Below are the code and all the weights of a small trained network. Each question names an input and a class and asks about switching units off, where a switched-off unit gives its printed mean instead of its output.

import numpy as np


def w(rows, s, z=0):
    codes = np.array(rows[::2]) - 128.0
    scale = np.full(codes.shape[1], s)
    scale[-1] = z or s
    return codes * scale


def norm(h):
    return h / np.sqrt((h * h).mean(-1, keepdims=True) + 1e-5)


def f(y):
    return np.maximum(y, 0)


def log_softmax(a):
    a = a - a.max(-1, keepdims=True)
    return a - np.log(np.exp(a).sum(-1, keepdims=True))


def net(x, mask):
    res = np.array(x, float).reshape(1, 4) / 4 @ E
    u = 0
    for l in range(2):
        y = f(norm(res) @ A[l][:, :-1].T + A[l][:, -1])
        res = res + np.where(mask[u : u + 5], y, B[l][:, -1]) @ B[l][:, :-1]
        u += 5
    return log_softmax(norm(res)[-1] @ U[:, :-1].T + U[:, -1])


A, B = {}, {}
E = w([
[224,252,130,118],'x0',
[192,100,187,171],'x1',
[52,186,204,152],'x2',
[132,132,127,128],'x3',
],0.003)
A[0] = w([
[72,131,48,3,55],'L0N0',
[50,85,160,176,200],'L0N1',
[191,76,241,132,5],'L0N2',
[212,74,159,145,113],'L0N3',
[132,59,72,104,78],'L0N4',
],0.005,0.0029)
B[0] = w([
[141,153,136,255,205],'L0N0',
[178,163,169,125,251],'L0N1',
[160,137,127,247,163],'L0N2',
[91,167,115,186,205],'L0N3',
[168,177,187,120,186],'L0N4',
],0.0066,0.0026)
A[1] = w([
[43,184,40,165,202],'L1N0',
[67,13,198,182,79],'L1N1',
[52,1,114,157,106],'L1N2',
[209,49,29,141,183],'L1N3',
[206,210,206,184,250],'L1N4',
],0.006,0.0016)
B[1] = w([
[193,40,150,190,164],'L1N0',
[154,195,52,99,160],'L1N1',
[201,187,63,106,144],'L1N2',
[3,164,224,121,168],'L1N3',
[90,80,76,94,254],'L1N4',
],0.0063,0.0087)
U = w([
[193,219,37,69,170],'0',
[154,127,124,252,188],'1',
[76,88,96,121,253],'2',
[18,167,206,108,155],'3',
[142,23,127,91,58],'4',
[199,111,219,88,27],'5',
[220,101,219,69,20],'6',
[201,114,222,73,23],'7',
],0.011,0.0064)

Each question gives the input, the list of numbers given to net, and the class t.
The units are the neurons (one row each of A and B). Each row of codes is followed by its name. A weight is (code - 128) times the scale printed after its matrix; where a second scale follows, it is the last column's (A, B and U).
mask holds one flag per neuron, layer by layer. A switched-off neuron (its flag False) gives its mean, the last column of its row in B, instead of its output. The means were averaged over made-up inputs and are rounded, as every weight is.
A unit's drop is (log p(t) with every unit on - log p(t) with that unit switched off) / (log p(t) with every unit on - log p(t) with every unit switched off).
The circuit of an input: a set's keep is (log p(t) with only the set's units on - log p(t) with every unit switched off) / (log p(t) with every unit on - log p(t) with every unit switched off). Starting from all 10 units, units are removed one at a time, each time the one whose removal leaves the highest keep (on an exact tie, the one counted first), for as long as the keep stays at least 0.8.
units of the circuit, in order: the units of the circuit, biggest drop first
unit that matters most: the unit with the biggest drop
k most important neurons: the k neurons with the biggest drops, biggest first
k most important neurons of layer l: the k neurons of layer l with the biggest drops, biggest first
drop when u is switched off: that unit's drop, to one decimal
input [-6,-4,-4,6], class 0: units of the circuit, in order	[L1N2]
input [-7,-5,7,2], class 0: 4 most important neurons of layer 1	[L1N1, L1N2, L1N3, L1N4]
input [-6,-8,-5,7], class 1: 3 most important neurons of layer 1	[L1N0, L1N4, L1N3]
input [-4,-1,3,0], class 0: 2 most important neurons	[L1N1, L1N3]
input [3,-5,5,-2], class 1: 2 most important neurons	[L1N0, L1N3]
input [-6,-7,-5,-6], class 1: units of the circuit, in order	[L0N0, L1N4]
input [-4,2,3,-2], class 0: 3 most important neurons	[L1N1, L1N3, L1N0]
input [3,-8,8,-1], class 1: units of the circuit, in order	[L1N0, L1N3]
input [2,-1,5,7], class 2: 4 most important neurons	[L1N3, L1N4, L0N4, L1N1]
input [-7,2,7,5], class 0: units of the circuit, in order	[L1N1, L1N2]
input [5,-6,1,-4], class 1: 2 most important neurons	[L1N0, L0N1]
input [3,0,0,1], class 4: units of the circuit, in order	[L1N1, L1N4]
input [5,2,4,-8], class 2: 2 most important neurons of layer 0	[L0N1, L0N4]
input [3,-3,5,5], class 2: 3 most important neurons of layer 1	[L1N3, L1N0, L1N1]
input [0,-6,4,-4], class 1: unit that matters most	L1N0
input [-8,-3,-6,5], class 0: 2 most important neurons	[L1N2, L1N1]
input [1,4,0,7], class 2: 2 most important neurons	[L1N4, L0N0]
input [4,-1,-6,1], class 3: units of the circuit, in order	[L1N3, L0N1]
input [6,-8,2,2], class 1: units of the circuit, in order	[L1N0, L0N0, L1N1]
input [-6,-8,-1,-8], class 1: units of the circuit, in order	[L0N0, L1N4]
input [-2,-8,-4,-7], class 1: unit that matters most	L0N0
input [1,4,-6,2], class 3: 2 most important neurons of layer 0	[L0N0, L0N1]
input [5,2,7,-8], class 2: 2 most important neurons	[L1N4, L1N3]
input [-2,4,-6,4], class 3: 2 most important neurons of layer 1	[L1N3, L1N0]
input [-6,-3,-1,0], class 0: drop when L1N1 is switched off	0.1
